Each row is followed by its group and then its class within the group.
[ 41  -2  -3 -41   0 -14 -19 -44   6  64  21  -5 -17  -9  19 -20   8 -11
   2   0   4 -14  12 -17 -11  -9  31  13 -28  40  12 -26  23  21  -2  13
 -34  21  -8  20   6 -14   1   7  23 -18   0  48  49  -2 -14 -21  -2  -4
   0   5  14  18   2  -2  -3 -18 -13  19  28 -10  13 -19  -9  -2] => T:tr
[-16 -12   7   1  46 -26 -10 -15  52   8 -28   6 -15   3  10  11  17 -10
  -3  18  37   9 -23  14  47  -4   9  -2  11 -18 -16  -8   8  14  -6   6
  -3  -4  18  -8 -32 -33  -7   6   5  26  27  -9  15   0   5  -3  13 -25
  12  13  -3  13 -10   1   1  37 -10  42 -21 -13  -5 -22  15   4] => F:Fb
[ 39  -9 -23 -85  -5 -22 -25 -53   9  51  22  -6 -23   3  21  -6   9   0
  -7  -1  20  -1   8 -27 -21  -1  69  25 -48  25  15 -20  27  12  42  28
 -11  19   3  10  12 -28  -8   8  47 -25  -7  51  63   4 -24 -24  -9 -35
   1  -9  38  -1  23 -37  -7 -19 -11  29  24 -27  18   2 -15   1] => T:tr
[ 33 -25 -11   5 -21  -2 -10 -26  10  37   9   0  -4   9   4 -11 -11  -5
 -10 -13 -13 -19  -5  -6 -35  -2  17  24 -35  44  16 -14  21  41   2  24
 -15  16  -8   9  14  -4 -31 -12  28 -12  -1  33  39   3  -5 -15   4 -13
 -12   9  20  12   2  -8  -6  -4  11   3  23   2  21   0  -8 -12] => T:tr
[ -2  -4  -7  -1  27   3  12 -32  -9  11  -5  12  -8  -5   4  -3  20  -5
  -7  18 -12 -11 -18   1   6  14  22  -4  -6  19  -7 -20  32  18 -11 -12
  -3   3  -2   5  13 -17 -14  17 -11   2  12  39  16 -11  -2 -73  -8  10
 -10   2  -3  -4  -1  21  21  -2  35  18  22 -35  17  -9  14   3] => U:Bq
[  4  -5   1  19  25  22   1 -40 -12  12  12  -3  -8 -88  39  -8   3 -10
   1 -13   8 -15  -1  -7  -7  -2  26  27 -58  39 -10 -21   8  32 -15 -17
   5   4   0  16   2 -18 -12  14  -8  -2   4  40  14  -8   3 -60 -19   7
   2 -11  26 -43  -9  15   4  -6  17   1  32 -18  16 -11 -12  22] => U:Bq
[ 26  -9  -4 -18 -13 -21  -9 -55   2  33  20   7  -2  20  17  -6   9  -4
 -10  11  24   1   4  11   5   6  78  17 -39  18  15 -19  21  24   4  20
  -4  40   6  10  16 -50 -13  18  34  -8  -1  55  71  16 -26  -9   7 -19
   4  12  44 -24   0 -17   0  12 -23  28  25 -17  18  49 -40  -3] => T:tr
[-46   6  16 -10  25 -25 -22  -3  16  -6 -18  -1 -14  30  -1  20  19 -12
  -7  13  37  31 -31  22  48  14   8 -31  13 -29 -12 -17   2  14 -17   2
   8   6  15 -15 -47 -20   4   1   9   6  19 -15   4   0   1  28   8 -38
  16  19  -8  13  -5   0   2  31 -16  32 -10   4  -5 -27  -4  13] => F:Fb
[ 32 -13  -2 -16  -3   0 -13 -50  -2  27   3  -1  10   7  28  -8   6  17
  -6  -4  19 -24  23 -23  -3   3  39   8 -36  31   2 -19  14   5   5   2
  -7   3 -13   6  24 -23 -17   4  15 -23 -11  36  52  16 -13 -17  -2  -5
   0   3   7   2   0   0  -6 -10  11   4  21 -22  17  -2 -20 -14] => T:tr
[ 16  19   5 -17  20  15 -12 -45  -8  28  12  12 -17   1  20 -16   4 -26
   2  -1  22 -26   0   8   4  -5  38  19 -21  29 -10 -22  16  22  -9 -12
  -7   2  27  16   8 -31 -14  16  -4   1  12  45  32  -7   8 -28 -22   9
  -5  10  14   4 -26  40  16   0  19  20  25 -27  24 -18 -12  16] => U:Bq
[ 21  -9 -11  -4  24   2   9 -42  -4  10   9   4 -10   2  14 -13   5  -9
 -16  -9   8  -1   9  10   0   7  22  30 -27   5   0 -10   8  24   1 -16
   1  22  -4   8  13 -17 -41  20  -2  -3  -3  41  36   0 -11 -27 -15  -5
  -2   1  12 -16 -15  23  13 -22  18  11  18 -25   5   0 -27  11] => U:Rf
[ 31 -13 -14  -3 -12  -1   1 -22   0  18   5   0  -4   6  21  -2   6 -14
  -1   1  -4 -30  -7 -19 -21   9  35   7 -25  20   8 -12  25  15  21  20
 -19   7  -6   8   3  -6 -13  19  24  -6  24  39  29   8 -10 -13  20   2
 -14   0  43  17   1  -3  -6 -24  15  10   7  -4   4  19  -1 -15] => T:tr
[ 18 -10   1  -4  24   4   9   5 -28   7  12  14  -4   5   4 -26  -2   4
 -13  18  -3  -6   5  -5 -17  13  31   3 -24 -15   0 -10 -14  10   9   0
  -7   6   7   7  20 -22 -11  18  -5  -1   8  39  19   2  -4 -14 -14   9
  -9  -1  14 -24 -61  13  32 -11  26  12  22 -11  14   5  -7  -6] => U:Bq
[-16  -8  18 -30  38 -26 -42 -39  18  20 -18  19 -23  17   6   4  10 -17
 -20  14  80  35  12  17  41  -3  66  11  -6 -19 -22 -21  22   4   3  -3
  10  11  16  12 -20 -72 -19  10  23  20   5  29  35   0  -2 -33  10 -48
  32  41  23  -2   5  -9  12  50 -20  78 -11 -34  17 -29 -36  28] => F:Fb
[-17   0  16  -6  47 -21 -19 -25  29   7 -26  14 -19  -6  10  -2  27 -15
  -1  11  62  31   4  19  54  -2   9  11  13 -12 -16 -11  36  17   1  -1
   0   4  17   5 -36 -36  17  15  14  18   9 -12   5  13  -6 -10  14 -29
  26  20   1  24   6  -2  -2  33 -35  42 -22 -22   6 -20   3   7] => F:bm
[ 34  -2 -12 -14   2 -10 -27 -33   4  27  11  -4  -2   9  30 -10  10 -10
  -4  -1   9 -16  13  -8 -18 -14  25  23 -25  22  15 -23  10  18   1  28
 -25  13  -3   2   9  -8  -8   0  28 -12 -25  10  26  10  -6  -4  15  -3
 -12   0  23  13   1   4 -13  17  -5   7  23 -12  18  -2  -6 -11] => T:tr
[  8 -42  10 -20  10  11  13 -41 -29  11   3   4  -5   6   7  -3  10 -17
 -20   5   8  -9  -4 -25   2  14  53  -1 -26  22  -4 -13  24  18 -11 -14
   4  14   4   8  16 -33 -33  28  -6  -7  -2  54  26  -2 -13 -32 -23   8
  -9 -23  -1 -28  -4  -9   7 -10  30  -2  28 -31  16  -6 -22   9] => U:Bq
[ 39  -9  -2  -6  10  -5 -10 -38   4  25  26   4 -14  -2  25   0  11  -7
  10  -5  21  -9  10 -13 -12   0  32  19 -19  18  17 -22  31  48  -4  17
  14  14  -5   7  -1 -14  -1   6  25 -14 -14  19  26   1 -16 -16  -4  -8
  -2  -2  19  13   5  -2 -13 -14  -5   5  10 -20  13  -1 -12   8] => T:zp
[-27   3   4 -18  39 -18 -25   4  38  11 -27 -14 -23   2   8   4  13 -24
  -3   5  47  13 -12  13  35 -10   1  -5   8   4  -5   3  20   9   3  -3
   1   8   5  -9 -27 -14  -1  -3  -5   6  38 -28   7 -14   5  -2  18 -12
  36  22 -44  29 -10  10   6  16  -6  27  -6 -10   2 -32 -22  29] => F:Fb
[ 40  -2  -3 -13  -5   1   2 -40  11  18  21 -13  -6   2  27  -3   4  -6
  -2  -4  -3 -44   6 -29 -34  -1  37  31 -26   9  19 -40  30  10  20  15
 -22  30 -25  14  25  -2 -22  11  27 -17  11  32  39   7  10 -12   3  11
 -16   1  25   3   1   2  -6 -16  14   8  19  -4  13  11  -9  -7] => T:tr
[ 14 -42  10 -26  18  -2   0 -37 -11   3  14   6 -14  12  22  -7   9   2
 -13   8  -1  -9  -5  -7  -9  10  28   6 -25  23   5 -19   7  14  -6  -9
   6  11   6   3  36 -29  -8   7   7  12  11  40  18  -4  -2 -27 -10  -1
   1   7   4  -8  -1 -15   5  -7  17  17  16  -8   4  -1  -6   1] => U:Bq
[-23   1  14 -10  33 -11  -6  -4  19   8 -23 -14 -12  -2  27   8  17 -16
 -11   8  34  16 -14  19  22  -4  13   6  16 -18  -9  -2  36  14 -12  -3
  11  -2  11  -3 -27 -20  18  11   2  22  16  -9   1  -6   7  15  11 -20
  11  20  -7  15  -1   1  22  40 -14  40 -10 -10   9 -14  -4  18] => F:Fb
[ 40  10  -4 -20  -3 -19 -22 -47  -8  39  17   3 -32  10  29 -21   3   6
  -3   1  27  -6  49 -26 -16 -17  69  17 -38  26  22 -29  19  19   6  25
  -6  13 -12  12   1 -48  -2 -13  30 -20 -14  39  56 -18 -20 -30 -10 -15
   5   5  39   2   4 -14   4 -15 -15  27  24 -25  18   2 -28  -8] => T:tr
[ 39  -6   2 -14 -17   6 -18 -27   9  29  15  -3  -6   6  11 -13  12  -5
  16  -8  -3 -16  -1 -14 -20  -4   1  11 -12  28  10 -25  22  20 -11  -6
 -26   6  -3   0  13  -3 -15  -2  16 -15   8  18  30   0  -7 -12  -5   5
 -17  -2  10  10   5  20  15  -7   3 -10  26  -8  13 -13   9  -8] => T:tr
[-15   6  14   9  30 -32  -2  -1  30   6  -7  12  -4   6  -3  -4  23 -12
 -16  28  37  60 -19  10  40  13   8 -19   8 -37   4   4  11   8  -5  10
 -14   3  12  -8 -41 -21 -12   5  23  25   5 -11  12   6  12   9  18 -27
  12  11  14   0  -5 -13  -5  31 -16  25 -16   1   1  -5   8   8] => F:Fb
[-29  -3   0   6  26  -9  33   4  10   3 -18   2  -7   9  16  18  -8 -21
 -27  15  13  21 -34  11  32  28  16  -1   3 -27   8   4  15   9  -1 -32
   8   4  24  -1  -6 -10   5  16  16  23  23   8  17  22  17  -6  23 -14
   7   6  21 -10   7   0 -25  20  11  33 -14  10  -4  14   1  -3] => F:Fb
[-18   8   7  -6  17 -21  -8  38  24  14  -2   7 -12  -2   6  -3  13 -29
   1  15  40  18 -15   9  40   6  23   4  19 -13   1   4  17   6   3   2
 -13   9  -3  -9 -24 -23   6  10  16  27  19   3  19   3  -4   1   1 -25
  26  18  -4  28  -4   2   7  23  -8  46 -15  -1 -35  13 -12  11] => F:Fb
[ 19   5 -11 -11  12  -2 -27 -24   7  25  14   0 -21  -5  13 -12  23  -4
   6  14  12 -13  -3  16 -23  -7  13   7 -20  27   5 -12  12  13  -2 -16
  -1  -2  -2   7  -5   1 -15 -10  12 -16   9  20  36  -1   3 -23  -9   0
   6  -3  14   3   6   7  12 -16   5   2  24  -8  10 -22  20   9] => T:zp
[ 25  11 -14 -16   4   9   1 -23  10  33  -8 -17 -10   2   2  -3  14 -11
  10   5   6 -35  -4 -12  -3  -6  21  13  -6  46  16 -35  26  27  -2  12
 -30   9 -10  14   7  -1  -4  -1  20 -16  11  16  29   4  -9 -13   3  11
 -22   6  11  16   4   9   2 -11  10  12  18  -1  19  -6  -2 -10] => T:tr
[-23   8  -7   9  31 -19  10  -4  34 -14 -24   0  -5  -1  -5  14   7 -16
  -2  23   5   9 -31  29  35  15  -3  -5  23 -13  -6   5  22   2  -5  -1
   7   5  17 -14 -28  -2  -5 -63  16  36  21 -21   3  20   3  10  24  -5
  -6   7   7   2   3 -10   1  29   7  34 -16   8 -14  -4   0  -6] => F:Fb
[ 19  -7   8 -17  29   1  -8 -49  -3   9  19   3 -25   9   6 -19  11   2
 -10  13   6  -9  -1  -2   5  20  31 -10 -26  37  -1 -20   5  16 -10  -9
   2  13 -29  -2  19 -37  -5  33   5  23  -1  53  37 -11 -10 -35 -20  -1
 -21   6   9  -8  12  28 -12 -12  15  16  24 -25  68 -14 -20   5] => U:Bq
[ -6   3   7   6  38 -21 -10  -6  23  12 -26   6 -10   6  19  -3   8 -23
  -7  17  32   1 -14  13  60   3  24  11  15 -21  -9  -9  34  -5   4   3
 -20   9  13  19 -22 -38  -1  19  -2  18  37  -3  38  18   1   0   8 -19
  15  10   8  -4   4   4   7  33   1  43  23 -20   3 -39  -6  13] => F:Fb
[-25  -5  10 -68  29 -24  -8 -17  28   8  -2  -3  -6  29   4  -4   9 -27
 -19  21  38  27 -28  15  44   8  37   5  -1 -28 -15  -9  22   9  -8   9
  12   7  -1 -10 -15 -34  21  27   8  22  10  -8  18  -5   2   6  -8 -28
  27  21 -35   2   1 -20  18  27 -15  53 -11 -16   2 -12  -9  24] => F:Fb
[ 23  -4 -18  -2   1  -3 -13 -35   6  24  14  -6  64  20   7   3   6 -15
   6  -3   1 -21   3  -8 -24  -6  20   4 -15  26  15 -16  18  12  -1  21
 -22  10   1  11   8  -7 -20  -5   3 -11   0  16  37   5  -7  -1  -7   7
  -8  -1  14   5  -1  13  -2 -15  19   9  21 -13   8   2  -6   4] => T:zp
[ 20  -8  11  -1  14   1  -1 -25 -10  15  -2   7  -9  51   0 -16 -12   3
 -21  -5  16   7  13 -11  -3   8  49  18 -27   6   2 -45   5  16  -9 -13
  21  13   0   5   3 -48  -5  22   5 -29  -7  71  17  -2 -26  -6 -13 -21
  27  -1  23 -24   2  -8   3 -12  10  14  22 -34  16   2 -19   4] => U:Bq
[-22   4  -4  21  44  -7  -9   0  15   6 -15   0  -8 -10   2   0  25   5
   4  17  39   8 -39   7  46   5 -25 -18  23 -15   8  -1  13  11 -10  -5
   9  18  18  -9 -31   3   1  -2   5  25  27 -27  18   4   9 -29   1  -5
   7   9 -23  10  12  20  -5  16  14  14  -9 -29  -2 -10  12   7] => F:bm
[ 26 -12  10 -11  13  -4  -2 -39  16  30  18  -7  -9  -4  15 -11   8  -7
  12   4  17   1   2  -5 -17  -9  29  12 -17  33   1 -18  22  26  -4  15
 -23  14  -9   1   3  -4  -7  -4  25  -4   0  24  28   4  -8 -12  -1   8
  -7  -9   5  20  12   9   2 -10  -9 -11   3 -37   8 -13  -4  21] => T:tr
[ 22  -4   5  15   4  -3  20 -34 -22   7 -88   2   4  16   9 -18  10  13
 -31  12  -6   0 -15  13  -1  24  58   1 -40  10   4  -9  -1   9 -19  -2
   3   9   2   9  34 -41  -6  48   6  -5  -8  59  31   8   8 -21 -14   5
 -10   9  40 -29 -12   2   3 -13  24  30  16 -36  74  23 -13   2] => U:Bq
[ -8   4  -3   6  32 -23 -14  -9  21  18  -3  -3 -13  13  21  -8  15 -19
   0  10  25  26 -10  10  39   4   3   2  20  -9   0  11  19   4   2  16
  -7  -4  11 -15 -25 -14  16  -3  16  31  12  -9  18  -1   8   4  26 -24
  11  16  22  15   2  -5  -3  13   6  26 -24   1  -8 -19  11 -27] => F:bm
[ 31  14  -3 -23  25  -8 -20 -50   1  45  24   8  -5   4  23 -12   5 -18
   3  -3  32   2  24 -14 -15 -15  40  20 -22  26  10 -29  22  20 -13  15
 -30  13   1  11  -6 -33 -13   2  35 -23  -2  52  63   2 -15 -31  65  20
  -3  13  22   1   1  -7   1 -10 -20  24  27 -38  23 -11 -13   7] => T:zp
[ 10   4  19  -6  51   6 -13 -42  -4  -1  -8   5  -5  -4  10 -33  16  14
  -3   6  22   1   5   2   4  -3  23  11 -13  25  -7 -14  15  42 -21 -15
  17   0  -3  11  -8 -26  -4  10 -12  -1   8  57  13  -4 -11 -49 -31   4
   1  19  -2 -25   0   9  25  -8   9   3  20 -34  17 -20   2  11] => U:Bq
[-16   7  -6  -7  21 -11  -6  12  17   8 -14  -9 -17  10   9   7   5 -22
  -4  19  11  -5 -20   2  33  26  10   6 -88 -12  -5  -3  24  18  -4  -6
   0  15  -2   1 -12 -19  -3  11   5  25  31  -6   8  11   0  -5  -4 -14
   1   6   2  12   3   4   0  27  -8  30 -14   6  -1 -12   6  -2] => F:Fb
[-13 -14  -2 -19  29  26  -1 -36  -6  26   6   4 -10  -7  35  -3  12 -16
  -2   3  -7 -25 -10  13   1  11  39   8  -7  20 -18 -10  10  32 -13 -27
   4   0  -2   7   9 -40 -21  16 -16  11  13  41   9  -5 -12 -18 -13   0
  -1  17 -15 -16 -21  30  12  -3  40  24  19 -20  20 -15  -5  19] => U:Rf
[ 12  -3  -7 -13  18  18  14 -24 -11  10  -8   4 -15  34  13  -2  21  -3
 -14   7   0 -18   6 -26  -2  11  25  21   6   6   4 -20   6  16 -12 -18
   6  -6   9  14  15 -18 -10  27  -2  -7  11  47  15   8   5 -12 -11   3
 -11  -2  12 -14 -14  19   7  -6  31  16  27 -11   5   4  -3   0] => U:Rf
[-21  -3  15  -8  41 -21 -20 -10  19  34 -18  -4  -3  -6  13  -6   8 -69
  -6  27  48  34   0  18  38 -11   3   5   7 -13 -15  -8   8   4  -9  11
  -7   0   2 -23 -43 -23   6  -1  22  20  12 -27  22  12  -3  -4   9 -22
  12  36  -1  22  -5   5   8  28 -42  39  -8  -6 -13 -39 -14  14] => F:bm

Each row is followed by its group and then its class within the group.
[ -8  10  -4  -6   9 -23  -5  16   3  -6  73  14 -26  37  -6  -1  -5  -8
   4 -22  -8   0  42 -14 -13  14   0 -11  -8 -10  -4  26  13 -13  36 -14
  -3 -14 -14   7   1  -1 -47  48   5   5  12  -8   4  -6 -41  15  14 -11
   6   3   5  40  -5   0   1  -8  17   8  25 -19 -20  50  -1 -12] => G:ns
[-18   4  19 -10  19 -15  24  -9  -2  12   6  14  21  10   2   3   1  19
  21  -1  25   6   5  17  -2 -36 -23  -7   3 -17  -2   8 -12   6  -9   6
  -3  20 -19 -16  11  -2 -27 -53  -3  13  12  11  10  51  10 -17 -10  -3
 -21   7   3  -6 -28  -1  38 -17  -1 -14  -6 -12 -41  31   9  28] => Y:qb
[-11  15  22 -14  17  -6  24  -1  -3 -12 -16   0  60 -16 -13  -5  -7  -6
   7   3  28  -4  -3  20  -1  -7 -14  -3  -5   8  -2  -4 -30 -18   7   1
  11   7  11  -5  -7  -3 -42 -28  -5  21  11   4  -5  56 -13 -19  26  -7
  -9   8  10   2 -30  12  10   5  40   2  15  -4  16  13  -1 -26] => Y:fz
[ 14 -12  -2  -8 -11 -19  24  17  -9  -1  17  -2  -1  47   7  -9 -14   4
 -29 -30 -52  -9  18 -24 -23  29   1 -19   2 -15  10  10 -16   3  14 -17
   6 -11  -9  18 -14  13 -29  37  -9  -4 -10 -27  18 -56 -24  15  34  -2
  38  -3 -36  42  16  12 -10 -20  -4   4  25 -20  11  16  10 -20] => G:Qp
[ -9   5  18  -1   6 -14  27  15  12  14  12  16  -9  40  18  15  -2  13
  -9  -7  -3   7  10 -14 -11  12 -26 -13   7 -15  -7  13 -24  -3  12   3
  -5   3 -18  21  -7   4  -8 -26  -8  -1  32 -35  36 -42  -2   6  53   6
   3 -23  14  75   2  -8  18  -8  24  20  17  -9  25   4   8  -5] => G:ns
[-13  24   1 -14  -5  24 -39  -8   0 -35   5  47  30 -59 -42 -40  17 -45
   9 -27  91   7 -18 -11   6 -27  26  12 -20  -6  12  22  10   3 -14   0
 -14   2   6 -30  -4  -3 -53  12  17  19  -7  18   3  33 -41  -7 -37   3
   1  14 -15 -10  -8  26 -19  18  48 -15 -11  16  13  20 -11   3] => K:hd
[ -3  -2  16   7 -15  19  -9   1  -3  24   8  -1 -13 -33   4 -31  29 -34
  -2   2  83 -13 -10  -6 -10 -25  20 -22  -9 -32   7 -11  34   0  -6   4
 -12  -4   6 -31  -9  -2 -11 -32  13  11 -10 -12  20   8 -10 -10  -2  -1
   8   0  19   1   3  25   6  16 -19  -3   1  14   1 -14   8  26] => K:tg
[-14  17  50  -5   2 -16  45   4  19 -28  21  19  21   1   6 -14  13  16
  24 -24  22 -15  16  -2 -13 -21  -8  18   2  -6   2   9 -30  15  10  12
 -13  10 -29   8  -5   4 -43  -3 -14   6  -3   3  15  33 -21 -25  43  -3
 -20   5   5  21 -17  11  29 -13  18  -7   5 -24  -3  25   7  23] => Y:qb
[ -5   9   8  -3   1  28 -12  -5  -5  14  -2   3  -7  -1 -22 -14  11 -47
  -8 -29  55  -8 -12  -9 -14 -10  18 -13 -17   2   4   3  12  -2 -17   0
  -6  -6   8 -11   7  -2  -9  38  18   7  -2 -22 -21  31 -10   0 -32 -11
  15  -5  16 -33   6  14  -3   0  -6 -11   0  19  -4 -18  -6  22] => K:tg
[ 10   2  24 -13  16  33 -22  17  36 -12  17   8   0 -24   4 -18   9 -29
  -7  11  97  -5  -1  17  -4 -17   9  -6 -15 -10  21 -21   0   7 -13   6
 -46  14   0 -11  12  -9 -50 -92  -1  18  14   9   5  34  -3  -4 -35  -9
  12  10   9   8 -24  11  -9   1  25  -1 -24   2  18   7 -26  -7] => K:hd
[ -8  -7  17 -16   4  12   1   5  29  15   9 -16  -3  -9 -28 -11   8 -39
  10 -23 108   2   1  31  19 -14  30  -5  18   2   2  17  -9 -13 -17  26
 -30  21  12 -14  39 -12  27 -94   7 -12   7  16  11   7  25  10 -69   4
 -12 -22  42 -26  -2   3  15   7 -20   9 -42  12 -20 -45  13  36] => E:nm
[-14  13   9 -11  11  23  -4  -4  11 -25   9  12 -24 -24 -36 -11  11 -39
   2 -37  99  10  -8   0  -6 -20  21  20  -4  -5   0  14  -8  14 -13  10
  -8  14  -9  -4  10  -2 -29   1   5  11   8   8   5  34  -6 -10  -7   6
 -13   3  18  -1 -17   8   5  12  62 -11 -12   8  17  13  -2  10] => K:tg
[ -2  29   8  -1   0  33 -25 -24 -60 -19  25  -1   7 -30  29 -29  29 -64
   0   2  89  -3  26   5 -10 -25  33  32  -7  -3   9 -19   6   4 -15  22
  -1  -2   7 -28  -6 -11 -29  21  12  15  -4  26  -8  29 -18 -17   1  -2
  18  11  19 -14  -6   8  -1  14  58 -13  -7  16  15  -4  -4   9] => K:hd
[ -6 -29   2 -10  -3   9 -12   8  13  38  -8  -1 -44   9 -50  -5   0 -23
   4 -37  55  -1   9  -4  -4  -4  13  -6  11 -17  50  24  10  -2  -9 -16
 -21   5   8 -28  29  -3  -1 -47   2 -14   4  -9  33 -17  10   6 -68  -5
  17 -18  22   3  13   6   1  -7 -25   7 -33   2 -42 -14  12  10] => E:bn
[ -3  11   0 -13   6  -2  14  -8  -5 -20  -5  15  27  -4 -32  10  -7   9
   3  -9  -2  17  19  -2  17 -17 -17  19   7   9  15  -9 -34  10  -2  24
   3  14   7   2 -15  -4 -22  -5   2  25  10   7 -26  73   6 -19  26 -16
 -21  14  21 -31 -39   5   4  -2  19   4   6 -10  -5  37  -8  -7] => Y:fz
[-21  17  10 -24  17  -3  42  -8  -7 -27  14  20  22   8 -17   1 -13  11
  16  -9  25  10   7  11  -7 -20 -22  12   6   8  -4  10 -29  13   2  18
  -8  13  -3   1  -5  -3 -27 -29 -13  24   0  17  -5  76  -2 -17  21 -10
 -16  10  13 -36 -35  -9  42   0  31 -19   5  -2  -4  26   1   4] => Y:fz
[ -5   9   9 -25  19  13  19  -2  26   5  13  -2  -7  -6 -30 -20  17 -51
  21   6 108  -6  -1  -4 -16  -9   3   3  23   0 -11   4   0 -14 -18  17
   0   8  13 -44  36 -18  37 -84  12   7   8 -14  19   4  14  21 -43   4
  43 -10  54  11  -8  -5 -10   5   9   8 -34   1 -26 -39   2  11] => E:rt
